Here is a tiny trained network, its code and every weight. The questions are about switching its units off for an input and a class, where a switched-off unit gives its printed mean instead of its output.

import numpy as np


def w(rows, s, z=0):
    codes = np.array(rows[::2]) - 128.0
    scale = np.full(codes.shape[1], s)
    scale[-1] = z or s
    return codes * scale


def f(y):
    return np.maximum(y, 0)


def log_softmax(a):
    a = a - a.max(-1, keepdims=True)
    return a - np.log(np.exp(a).sum(-1, keepdims=True))


def net(x, mask):
    res = np.array(x, float).reshape(1, 4) / 4 @ E
    y = f(res @ A[0][:, :-1].T + A[0][:, -1])
    res = res + np.where(mask, y, B[0][:, -1]) @ B[0][:, :-1]
    return log_softmax(res[-1] @ U[:, :-1].T + U[:, -1])


A, B = {}, {}
E = w([
[50,190,153],'x0',
[70,3,168],'x1',
[18,133,22],'x2',
[96,156,139],'x3',
],0.006)
A[0] = w([
[76,108,29,88],'neuron 0',
[148,141,143,131],'neuron 1',
[81,32,221,95],'neuron 2',
[139,190,39,126],'neuron 3',
[96,77,155,108],'neuron 4',
[185,192,123,91],'neuron 5',
[94,114,46,89],'neuron 6',
[156,148,182,77],'neuron 7',
[75,50,136,112],'neuron 8',
[169,109,250,105],'neuron 9',
[120,139,213,118],'neuron 10',
[83,112,102,132],'neuron 11',
[139,112,119,255],'neuron 12',
],0.014,0.0074)
B[0] = w([
[125,175,64,214],'neuron 0',
[104,127,110,153],'neuron 1',
[183,184,183,232],'neuron 2',
[179,114,193,214],'neuron 3',
[172,142,149,177],'neuron 4',
[179,150,185,180],'neuron 5',
[147,129,80,189],'neuron 6',
[131,143,78,158],'neuron 7',
[176,156,179,205],'neuron 8',
[96,132,33,229],'neuron 9',
[143,53,80,176],'neuron 10',
[133,39,95,186],'neuron 11',
[5,81,143,253],'neuron 12',
],0.02,0.0074)
U = w([
[186,61,4,69],'0',
[139,25,201,254],'1',
[249,106,254,27],'2',
],0.0069,0.0053)

Each question gives the input, the list of numbers given to net, and the class t.
The units are the neurons (one row each of A and B). Each row of codes is followed by its name. A weight is (code - 128) times the scale printed after its matrix; where a second scale follows, it is the last column's (A, B and U).
mask holds one flag per neuron, in row order. A switched-off neuron (its flag False) gives its mean, the last column of its row in B, instead of its output. The means were averaged over made-up inputs and are rounded, as every weight is.
A unit's drop is (log p(t) with every unit on - log p(t) with that unit switched off) / (log p(t) with every unit on - log p(t) with every unit switched off).
The circuit of an input: a set's keep is (log p(t) with only the set's units on - log p(t) with every unit switched off) / (log p(t) with every unit on - log p(t) with every unit switched off). Starting from the 12 units with the biggest drops (on a tie, the unit counted first), units are removed one at a time, each time the one whose removal leaves the highest keep (on an exact tie, the one counted first), for as long as the keep stays at least 0.8.
circuit, biggest first: the units of the circuit, biggest drop first
most important unit: the unit with the biggest drop
top k neurons: the k neurons with the biggest drops, biggest first
drop of u: that unit's drop, to one decimal
input [6,-6,3,-2], class 2: most important unit -> neuron 3
input [-7,-5,4,-8], class 1: top 4 neurons -> [neuron 9; neuron 3; neuron 2; neuron 12]
input [-1,0,-5,2], class 0: top 2 neurons -> [neuron 9; neuron 3]
input [-6,8,6,1], class 2: top 3 neurons -> [neuron 8; neuron 2; neuron 9]
input [6,8,-3,0], class 2: top 3 neurons -> [neuron 2; neuron 8; neuron 4]
input [-1,6,1,-1], class 2: circuit, biggest first -> [neuron 2; neuron 8]
input [0,-8,-1,6], class 2: top 2 neurons -> [neuron 5; neuron 3]
input [-7,-8,2,2], class 2: top 2 neurons -> [neuron 3; neuron 5]
input [-4,8,-4,0], class 2: top 3 neurons -> [neuron 2; neuron 8; neuron 4]
input [-6,-5,2,-5], class 1: top 3 neurons -> [neuron 2; neuron 8; neuron 12]
input [-2,-8,-8,-2], class 0: top 2 neurons -> [neuron 9; neuron 7]
input [8,6,-6,2], class 0: top 2 neurons -> [neuron 9; neuron 10]
input [0,-1,-5,4], class 0: drop of neuron 3 -> 0.1
input [-2,8,-5,1], class 2: drop of neuron 9 -> -0.1
input [0,-4,-5,-1], class 0: drop of neuron 9 -> 0.6
